Below is a small trained network, with its code and all its weights. Each question gives an input and a target symbol and asks what happens when units are switched off, that is, made to give their printed mean instead of their output.

import numpy as np


def w(rows, s, z=0):
    codes = np.array(rows[::2]) - 128.0
    scale = np.full(codes.shape[1], s)
    scale[-1] = z or s
    return codes * scale


def f(y):
    return y / 2 * (1 + np.tanh(0.7978845608 * (y + 0.044715 * y**3)))


def softmax(a):
    e = np.exp(a - a.max(-1, keepdims=True))
    return e / e.sum(-1, keepdims=True)


def log_softmax(a):
    a = a - a.max(-1, keepdims=True)
    return a - np.log(np.exp(a).sum(-1, keepdims=True))


def net(x, mask):
    ids = ['αδημξσφ'.index(c) for c in x.split()]
    T = len(ids)
    res = E[ids] + P[:T]
    u = 0
    for l in range(2):
        r = res
        for j in range(3):
            rows = slice(2 * j, 2 * j + 2)
            q, k, v = (r @ M[l][rows].T for M in (Q, K, V))
            z = softmax(np.where(np.tri(T) > 0, q @ k.T / 2**0.5, -1e9)) @ v
            o = O[l][rows]
            res = res + np.where(mask[u + j], z, o[:, -1]) @ o[:, :-1]
        u += 3
        y = f(res @ A[l][:, :-1].T + A[l][:, -1])
        res = res + np.where(mask[u : u + 4], y, B[l][:, -1]) @ B[l][:, :-1]
        u += 4
    return log_softmax(res[-1] @ U[:, :-1].T + U[:, -1])


Q, K, V, O, A, B = {}, {}, {}, {}, {}, {}
E = w([
[218,103,60,156,153,106,186,85,230,119],'α',
[251,163,93,70,109,107,168,140,150,91],'δ',
[221,115,142,103,155,68,144,153,114,147],'η',
[65,110,109,36,167,121,91,145,31,168],'μ',
[112,113,98,98,150,109,222,157,178,145],'ξ',
[149,103,79,149,133,116,178,159,6,107],'σ',
[180,169,67,85,102,137,212,161,176,87],'φ',
],0.014)
P = w([
[119,95,151,131,194,180,62,186,143,93],'0',
[95,112,94,157,135,148,72,244,139,92],'1',
[101,207,142,174,89,127,119,106,102,211],'2',
[141,55,96,94,181,116,133,146,84,90],'3',
[95,99,90,163,94,149,68,248,127,76],'4',
[79,175,254,186,113,96,129,38,165,126],'5',
],0.014)
Q[0] = w([
[73,103,116,84,170,116,99,170,80,135],'L0H0',
[79,149,145,169,81,139,127,105,143,194],'L0H0',
[155,110,110,45,182,129,189,84,110,142],'L0H1',
[107,123,254,110,142,95,165,33,140,4],'L0H1',
[150,106,172,75,189,96,172,26,101,77],'L0H2',
[96,115,241,148,130,103,119,65,148,64],'L0H2',
],0.071)
K[0] = w([
[82,187,135,162,131,181,160,88,133,195],'L0H0',
[125,127,181,88,181,87,86,84,82,160],'L0H0',
[67,32,89,43,87,60,212,100,89,59],'L0H1',
[93,149,30,137,37,47,147,115,92,253],'L0H1',
[120,91,63,79,82,37,153,87,76,194],'L0H2',
[121,237,93,199,50,125,107,172,158,200],'L0H2',
],0.059)
V[0] = w([
[119,132,112,141,128,145,127,124,126,152],'L0H0',
[138,142,122,122,132,146,122,140,115,126],'L0H0',
[166,32,208,248,180,52,102,102,118,195],'L0H1',
[206,149,167,57,122,108,5,105,72,138],'L0H1',
[219,101,47,184,147,103,80,27,216,98],'L0H2',
[94,100,192,19,167,65,140,141,193,217],'L0H2',
],0.019)
O[0] = w([
[108,133,138,118,125,138,123,140,118,105,94],'L0H0',
[109,124,116,142,128,124,125,106,104,123,201],'L0H0',
[85,148,61,140,135,2,32,135,150,138,2],'L0H1',
[132,149,159,85,160,69,191,80,98,16,228],'L0H1',
[138,160,239,218,156,153,34,131,154,42,102],'L0H2',
[109,5,252,82,84,92,127,132,188,160,172],'L0H2',
],0.008,0.0068)
A[0] = w([
[95,203,169,170,59,131,111,47,128,202,2],'L0N0',
[124,56,67,86,169,132,83,199,145,84,87],'L0N1',
[89,211,190,210,73,98,92,64,143,171,98],'L0N2',
[89,251,196,194,88,157,132,22,110,190,66],'L0N3',
],0.018,0.0044)
B[0] = w([
[172,170,145,142,176,219,167,184,84,73,169],'L0N0',
[144,72,115,163,152,87,78,155,141,74,253],'L0N1',
[64,57,40,38,88,193,137,72,66,88,198],'L0N2',
[183,130,132,196,110,2,79,127,232,151,224],'L0N3',
],0.0088,0.017)
Q[1] = w([
[92,108,241,153,133,189,117,147,188,184],'L1H0',
[222,221,202,228,136,211,172,65,169,153],'L1H0',
[204,236,173,117,138,120,255,69,165,104],'L1H1',
[131,203,165,239,164,70,124,111,164,101],'L1H1',
[117,165,37,139,190,175,180,207,102,206],'L1H2',
[171,224,105,126,144,50,200,137,188,170],'L1H2',
],0.045)
K[1] = w([
[54,122,178,132,127,43,150,90,139,181],'L1H0',
[128,148,172,48,164,148,255,136,94,164],'L1H0',
[170,129,193,174,82,12,145,103,207,146],'L1H1',
[99,180,158,68,88,107,183,84,123,215],'L1H1',
[154,163,34,112,198,101,69,132,100,54],'L1H2',
[162,149,78,172,114,195,100,199,134,3],'L1H2',
],0.052)
V[1] = w([
[69,164,185,5,204,201,57,43,176,171],'L1H0',
[152,166,166,186,127,61,141,183,111,81],'L1H0',
[51,84,192,133,131,131,147,141,119,159],'L1H1',
[109,119,106,86,158,75,131,90,222,157],'L1H1',
[118,95,173,210,141,49,112,127,123,198],'L1H2',
[2,123,214,152,44,76,135,176,202,84],'L1H2',
],0.0029)
O[1] = w([
[111,132,126,166,76,172,66,86,121,85,1],'L1H0',
[62,47,163,108,191,135,112,96,6,183,172],'L1H0',
[163,120,151,95,89,86,116,134,123,134,57],'L1H1',
[77,141,135,123,149,127,132,101,128,93,169],'L1H1',
[218,143,156,148,139,138,129,138,153,111,110],'L1H2',
[128,151,177,118,119,105,158,149,145,129,115],'L1H2',
],0.0022,0.0072)
A[1] = w([
[142,172,169,182,70,171,118,87,145,233,63],'L1N0',
[117,194,186,101,66,136,197,46,103,219,112],'L1N1',
[137,130,147,149,86,230,173,132,95,183,2],'L1N2',
[63,255,82,133,114,132,120,42,116,186,60],'L1N3',
],0.015,0.0072)
B[1] = w([
[77,117,129,62,119,179,201,103,103,34,201],'L1N0',
[143,154,59,232,169,143,59,156,112,93,211],'L1N1',
[126,238,155,19,110,66,8,82,182,196,254],'L1N2',
[130,1,213,121,75,150,106,144,159,153,180],'L1N3',
],0.007,0.011)
U = w([
[142,102,103,168,118,172,112,103,115,161,2],'α',
[158,134,178,192,169,218,172,146,67,136,213],'δ',
[125,146,157,193,158,38,112,116,133,168,72],'η',
[104,95,104,94,124,92,211,73,80,198,96],'μ',
[174,62,147,199,112,189,118,171,125,252,199],'ξ',
[146,162,40,194,169,125,149,136,67,212,169],'σ',
[145,157,121,129,143,144,114,121,109,214,127],'φ',
],0.0035,0.0049)

Each question gives the input, a string of symbols that net reads in full, and the target symbol t.
The units are the heads (2 rows each of Q, K, V and O) and the neurons (one row each of A and B). Each row of codes is followed by its name. A weight is (code - 128) times the scale printed after its matrix; where a second scale follows, it is the last column's (O, A, B and U).
mask holds one flag per unit, layer by layer, with each layer's heads first. A switched-off unit (its flag False) gives its mean, the last column of its rows in O or B, instead of its output. The means were averaged over made-up inputs and are rounded, as every weight is.
A unit's drop is (log p(t) with every unit on - log p(t) with that unit switched off) / (log p(t) with every unit on - log p(t) with every unit switched off).
The circuit of an input: a set's keep is (log p(t) with only the set's units on - log p(t) with every unit switched off) / (log p(t) with every unit on - log p(t) with every unit switched off). Starting from the 12 units with the biggest drops (on a tie, the unit counted first), units are removed one at a time, each time the one whose removal leaves the highest keep (on an exact tie, the one counted first), for as long as the keep stays at least 0.8.
circuit, biggest first: the units of the circuit, biggest drop first
unit that matters most: the unit with the biggest drop
k most important neurons: the k neurons with the biggest drops, biggest first
k most important neurons of layer l: the k neurons of layer l with the biggest drops, biggest first
which heads matter: for each layer, one digit per head in row order, 1 if its drop is at least 0.15 and else 0, layers parted by /
input δ δ δ δ, target δ: circuit, biggest first : [L0H2 L0H1]
input δ μ μ, target η: circuit, biggest first : [L0N3 L0H2]
input α σ μ σ μ, target α: circuit, biggest first : [L0N2 L0H2 L0H1]
input δ μ ξ η, target η: which heads matter : 010 / 000
input α α ξ α η, target α: circuit, biggest first : [L0N2 L0H2 L0H1]
input ξ μ η ξ σ, target ξ: circuit, biggest first : [L0H1 L0H2]
input ξ σ δ, target φ: circuit, biggest first : [L1N2 L0H1 L0N0 L0N1]
input μ η δ δ μ ξ, target η: circuit, biggest first : [L0N3]
input ξ ξ δ, target φ: 4 most important neurons : [L1N2 L0N0 L0N3 L0N1]
input φ δ δ, target δ: 2 most important neurons of layer 0 : [L0N3 L0N0]
input φ φ μ, target δ: circuit, biggest first : [L0H1 L0N0]
input δ δ α, target η: circuit, biggest first : [L0N3 L0H2]
input α δ δ, target α: circuit, biggest first : [L0N2 L0H2]
input φ δ ξ σ, target σ: which heads matter : 001 / 000
input δ ξ φ, target η: which heads matter : 011 / 000
input φ δ φ, target δ: 3 most important neurons : [L0N3 L1N0 L0N0]
input δ α η ξ μ δ, target μ: unit that matters most : L0H1
input ξ δ ξ, target φ: 2 most important neurons : [L1N2 L0N0]
input σ ξ μ, target ξ: which heads matter : 001 / 000
input η σ δ δ σ, target η: 2 most important neurons : [L0N1 L0N2]
input μ δ α μ ξ, target μ: circuit, biggest first : [L0H2]
input α δ ξ δ φ η, target φ: 2 most important neurons : [L1N2 L0N0]
input δ ξ η δ α ξ, target μ: circuit, biggest first : [L0H1 L0N2]
input δ ξ φ α α ξ, target δ: which heads matter : 010 / 000
input φ ξ ξ φ ξ, target φ: circuit, biggest first : [L1N2 L0H1 L0N1]
input σ μ δ, target ξ: 2 most important neurons : [L1N3 L0N1]
